Each row has a class, written as a number after it.
[  92    7   92  155   24   73 -106 -201  -23   81   40  -63   77   91
 -155  -64 -135 -120  207  -17 -141   74  115  -87 -151  -43   50  -22
   30   31  202 -100   93  -52]
5
[ 160   76  -40   59   23  -68 -162   21  -52  -67  -23   23   79 -117
  -80   18  -31 -112   13  182  -65   69   95  -91   20 -161  -87  -96
 -213  132  -19  161  114   -2]
0
[-108  113  115  -63   88   27 -183 -134  -68   55 -126  -10  -51  -36
  -41 -246 -112   25   75   73 -170   54    7 -158 -106  -96   19  -20
  -56 -151   51 -162  -94 -125]
5
[ -57  -97  141 -330   -9  213  -69 -235  -76   87 -156   47 -133 -103
 -186 -168 -176 -260  150   81 -132  -48  107 -178 -283   13   -2  121
  -60   85   89   51  129 -113]
3
[-45 -12 -15 -32  44  58 -92 -93 -27  53 -53   8 -44 -50  -3 -36  71 -36
  11  27  33 -27 -20 -51 -38 -14 -86  19 -76 -46  53 -17  70 -45]
5
[ -5  16  24 -30  29 -41 -37  31 -30  21  56 -64  39   2  41 -36  46  15
 -39  20 -63 -25 -21  23  44 -16   2 -20  -6 -63 -39  19  -1 -36]
7
[-111  200  214  106  102  -39  -66  -56  -51   60  102   12   94   64
  -31 -174 -173  170   47   33 -257   44   62 -129 -104 -110   24  -54
   80  -77  -20 -114 -139  -78]
6
[-211 -161   59 -361   10  236  230  -30  -61  -13 -137   72 -322  -19
   58  -72   20  -61  -78  -75  108  -95  -74    1 -114  161  -28  126
   72  -97  -64 -136    8  -96]
4
[ -47 -102   51 -153   92  125   55 -117  -63   18  -48   -4 -121   48
   44  -35  -23  -18    3   77   17  -71    1  -17  -91   54  -28   70
   37  -98   50  -91  105  -89]
2
[-185  -39    9   42   78  -73  -33  -41   43   63  103   84  101   66
  178 -197   58  109  -12  -89   19 -102    8  117  117  163   46   18
  144 -168  140 -138 -105  -10]
3
[-108  -45  106 -214  -33  164   69 -126 -113   64  -40  -14 -146  -30
   33 -154 -111  -18    3   -8   17  -13  -56    3 -150    6   16   63
  -16 -175   20  -58   56  -31]
2
[ -42  -31   35 -126   43   71  153    8   22   22  -66  -54 -107   66
   43   28  106  -51 -113  -67   25  -55   28   73  -11   13  -45   47
   59   20    8  -78    3   84]
7
[ 127   37   78  120  -28   39    5 -119   68   24  -68  -22  -28  144
 -151    6 -108 -106   -1  -16   25  115   36  -35 -119 -127   23   19
  -12   38  102  -16   65  139]
1
[ -78  -39   38  372  -44  -96   85 -239  230   77  -87   21   -1  244
  156   33  -62  161   49 -298  252   47  -17   22  -57  318  218  -63
  298 -235  257  -92 -128   -5]
7
[-174   23   53 -272  122 -113  220  426   73 -110   32  244  -82  114
   92  -40  267  256 -139   36  112 -197    8   -6  197  115 -180  113
  151  192 -337  -93 -222  -12]
1
[ -89  -79   22 -111  -42   98   52 -137   29   38 -115  -61 -151  -32
   22  -34   18  -15  -18  -68   47   13  -27   29  -73   75   15   22
  -27 -127  107  -44    0   -3]
3
[ 351  -58 -114  285  186 -218  148   61  324 -172  -76  170   50  149
   51  247  340 -115   68  135  107  -85  146   83  194  117  -58  -81
  177  186   90  -29  145   81]
5
[  33   33  -69   76  -26 -137    9  136   23  -51   92  -23   51   28
   46   -2  101   55  -29  -67   76   16  -44   60  112  -12  -15  -45
  -32   31  -36  -37  -74   69]
5
[  -6  190  100 -163   68   83 -179  125 -225    8   75  277   31 -174
 -103 -266 -146 -214  140  270 -275 -141  -49    4    2 -291  -77   40
    8 -129  -20 -103  142 -223]
4
[-147  150    4  -80  -98  -38  -56   68 -112   17   56   23  -79 -131
    2  -79 -102   83 -186  -22  -19    3 -100    5   67 -156   12  -31
 -193 -130  -52  -18  -63   55]
0
[ -74   66   60  -34   84 -116  -70   43  -59  -12   90    3   34   71
   62 -165  -59  102  -21   60  -97   13  -15  -68   32    4   -4  -28
   54 -108  -10  -31  -96  -88]
3
[ 97  38 -13  50 -31 -46  -4  -8  81 -39 -28  35  43  33  20 -39   8 -81
  17  23 -13  37  89 -48 -39 -26 -17   2  55  61  -8  32 -15 113]
7
[ -44 -123  -26 -195    0  181  -22 -193 -192   85  -87 -190  -67 -219
  147  -38  -73   77  -44   61   61  -52 -141   11 -113  -20  -50  -39
 -168 -289    8    5  135 -122]
7
[  13   26  245 -170    0  202 -108 -307 -160  143  -28 -143 -153   35
 -151 -240 -359  -53  -19  107 -299   78 -116 -255 -342 -266  -34   52
 -172 -432 -129 -197  166 -196]
4
[ -88  -63   41 -188   -9   98  169  -33  -15   54  -37  -88 -155   66
   59  -44   20    3  -63 -147   83   26  -98   54 -105   66   -8   74
   50 -132  -62  -93  -44   49]
6
[  70   73   -2  131  105 -116  -43  141   92  -38   99  134  134   82
   -9   39   83  -34   -2   92  -60  -99  127  -19  144  -59  -86  -18
   61  101    9  -44   29   40]
5
[ -76  -28  -59  -19 -100 -134  232  219   93  -25   17   10 -117   21
  124   39  171  105 -187 -222  264  -75  -55  128  182   88  -30   37
   33   70  -46  -35 -108  197]
5
[-200 -239  -36 -115 -144  471  -74 -398   47  124 -280    1 -123 -291
  -88  138   26 -282  193 -101  111 -133   64  -68 -249  199   37   72
 -155   87  196   24  147 -127]
4
[ -20  -76 -112   62   40   78 -122 -171 -136    1   58  -16   52  -91
   70   31   29   48   10   19   28   -6 -142   45  -43  111   27  -38
  -57 -189   24  -32   63 -196]
7
[  28  -17   22   40   38  -25  -65  -81  -38    1   -1  -67   45   89
   32  -60  -69  -36   68   46   13   30   40 -102  -67   28   21   -8
   11   33   39   46    7  -49]
2
[ 220  -20   10  284    3 -162 -254 -124   77   26   25 -142  135  -53
 -120  125  -21  -32  -94   90  -75   51    3  -12  -53 -217  -51    1
 -264   58  -48  188  159   38]
0
[ -24  -98 -111   14  -25   78  -18 -242  -17    4 -110 -112 -100 -100
  117    3   54   23   43  -44   82   79 -219   98  -82  100   95  -21
  -43 -312   29  -64  -24  -96]
6
[  48   54  -96  109   54 -145 -170   -1  -15 -100    6   19  126  -47
   49   25   13  -11  127  101  -59   45  -48   30   -6  -14   42  -75
   28  -13   37   45  -86 -138]
3
[-114   34   65 -388 -101  282   83 -169 -363   79 -152 -160 -250 -187
   64 -298 -282 -143  -22 -102   72  194  -97 -121 -269   11   81   22
 -107 -227  102   -6   59   -6]
1
[-202  -51  101  -65 -189  310  173 -206 -187   36 -204 -184 -241 -284
   -4   32  -99    3 -134 -219   72  151   20   27 -176   16   35  -86
 -205  -72   90  117   25  -18]
7
[ 154   15  -48  193   28   -1 -142   12   38   -1   42   79  141  -32
 -164  142   48  -99   93   45   15    2   87   -5   -9  -49  -80  -10
  -79  218   72   76  136  -17]
6
[  34   -4  100   79  133  -19  -16  -68   43   28  -13   -6    3  134
   -1  -42   -7   81   68   83  -78  -19   64  -33  -16   63   20   26
  125   -7   55 -124  -10  -77]
2
[  21  -18   23  118   67   36 -115 -161    3   44  -42 -111   26   22
   12   -5  -30  -14   60   20  -11   58   13   -9  -39   35   45  -65
  -40  -65  140   -9   22  -42]
0
[  28   34   34   42   -7    7 -122  -90  -97   36   42   25   25   33
  -83  -82 -113  -59  121   71  -61    5    3  -69  -90  -71   11   42
   -2   31   60  -13   62  -97]
2
[ -23   50  -39   -6   64  -65 -105   32  -92  -29  -16   45   40  -58
   45  -25    9   15  -14   80    2  -13  -11   -3   18  -27  -21    2
  -49   24  -32   17  -12  -89]
2
[ 109   55  -97  292  -98 -110 -163  -51   14  -31   66  -12  120   47
  -85  106  -14  -87   95  -79   56  138   34   20  -28   -1   89  -37
  -53   98  145   91   42   -5]
2
[ -26   54 -120  -27   46 -255  169  226  219  -37 -106   18 -220  199
  244  -11  306  -31 -335 -156  122 -100 -122  -39  383  185    7  110
  122 -177 -275 -279 -192  118]
0
[ 272 -136  270  447 -125  155  -17 -451  142  -91   25   82  -57   16
 -424  168 -439   89  165  187  -10  151  212 -336 -432  -73   59 -117
 -157  161  270  275  346  -35]
6
[ -89   27  141  167   71  -83  -14    3  -25   38  137  -82  108  152
   93  -90  -63  177   -8  -84  -56   38   23   20   10   87   80  -27
  115 -114    4  -63 -108  -85]
2
[   9 -163 -266 -305 -173   91 -131   -9 -185   -6    2  222 -170 -388
 -266  130  123 -241  -18   -1  286 -166 -221   -8    4  139   -3  132
 -391  309  -14  231  284 -134]
6
[ 252  -62 -223  214 -129 -104   42  -82   64  -50 -126   -8   27 -154
  -13  183  263 -186   12 -134  205   24   25  189  -56 -127 -101   84
 -146  229   71   67  216  135]
1
[-114  -47    8  -60   41   36  124   60   71  -71   33  124  -33   31
   67   26  115   79  -33   -1   99  -47   10   58    0  101  -54  -22
   67   79  -45    5  -66   33]
4
[  40  -55  -51 -192   31  -12  268  218   51  -61  -29  128 -174  111
   52   10  100 -122  -65  -92  160 -142  -53   63   82  152  -11  159
  220  100  -87 -176  -40   79]
6
[ -19  181   42  404  -45  -60 -506 -217 -144   54  -74 -118  151 -118
  -11 -267 -232  -85  295  -25 -163  192  -86 -164 -125 -163  143  -47
  -42 -185  131 -109 -127 -265]
0
[ 195   51   71  312   55  -53 -158  -42   53  -27   67   13  199   59
 -157   61  -66 -104  172  152 -154   29  154  -89  -26 -130  -65  -60
   33  239   93   93   68  -38]
3
[ 75  -4  53  97  84 -42 -46 -51 -27 -19  63 -29  98  17  21 -30 -29 108
  40 151 -79 -24   7 -47   9 -46 -35 -79  17   3 -35  30  12 -70]
7
[  15   31  -77 -139  234  -75  -55   71  -74  -55  -25  104  -34  -14
   74   18   56  -54 -118  242   13 -156  -76  -49   94  -70 -100   20
    3   -2  -41   -7   84  -70]
6
[ -73   18   49  -29  104  -10 -211 -180  -46   69   36  -50   92   14
  -23  -89 -126   20   53  140 -224  -27   32  -81  -82  -70   19   -6
  -23 -129   87  -30  -11 -129]
3
[ -31 -118  -66 -110   90   79   55  -22   -2   -4    8   14  -19   38
   79   18   92  -88   32   36   76 -121  -60   39   44  111  -19   43
   76  -15   -9  -57   23  -36]
6
[  84  207  -77 -535   86   36  473  200 -299  263 -273  374 -254 -551
  118  442 -369  -25 -899   85  -62 -313   29 -104    2 -109 -362  279
  -58   33 -707  129  272  147]
4
[-240  -78  -14 -190   65   32   63   76   81  -21  -38   95  -84  158
   89 -139  116   21   -2  -96   91  -78   -6   84   47  170   30   67
  145  -16   36 -185 -195   -8]
4
[ -11   33  -73  114   68  -82 -214   -1  -85  -15   29  -85  141  -89
   47   -2   13   50   41   45  -63   39  -15   40   78  -51   14  -89
 -119  -15    9  -31  -58 -110]
0
[  45  -90  -11  -36   25   81    4 -110  -15   34  -30   26  -73    8
  -52   34   39  -42   -1   29   61  -71  -45  -28  -58   84  -28   52
    6   28   28   -6  108  -60]
7
[ -24  -30   -6   -7   28   98  -94 -217   -9   51 -160  -75  -80  -56
  -28  -13   29 -108   14    0  -29   51   24  -12 -104   -8  -31   -9
 -104 -105  180  -13   87  -74]
3
[-63  -8 -51 -35  -5 -23 -35 -57 -18 -22 -52  11 -37 -57  51 -37  17 -55
 -64  21  35   9 -10 -33  26  36 -10 -18 -51  -2  38  88 -30   4]
3
[ -39   52  -36   37    8  -56 -175  -50  -58   61   29   -9   32  -11
  -45  -66  -51   30    6    1  -44   23   13  -82   44  -27    1  -15
 -115   -7   30  -65  -14  -55]
0
[ -48    1   55   23   35   91 -120 -162  -50   -6  -57  -32   10  -40
  -24  -84 -108  -53   96   41 -134   65   43   -8 -123  -35   64  -33
  -46 -106   78  -74  -28  -97]
0
[ -8 -16 -46 121 -27 -14 -55 -11  19  13 128 -15 139  37  22  36  69  68
 100 -35  15 -50 -32  36  33  93  33 -35  57  49  11 -17 -69 -47]
7
[  55   75  -68  145    3  -29 -195   34  -65   25  -53  -43   47 -170
   15  101   33  -39   -9   39   27   39   10  -67   76  -33  -76  -45
 -135   33   -2  102   70  -81]
0
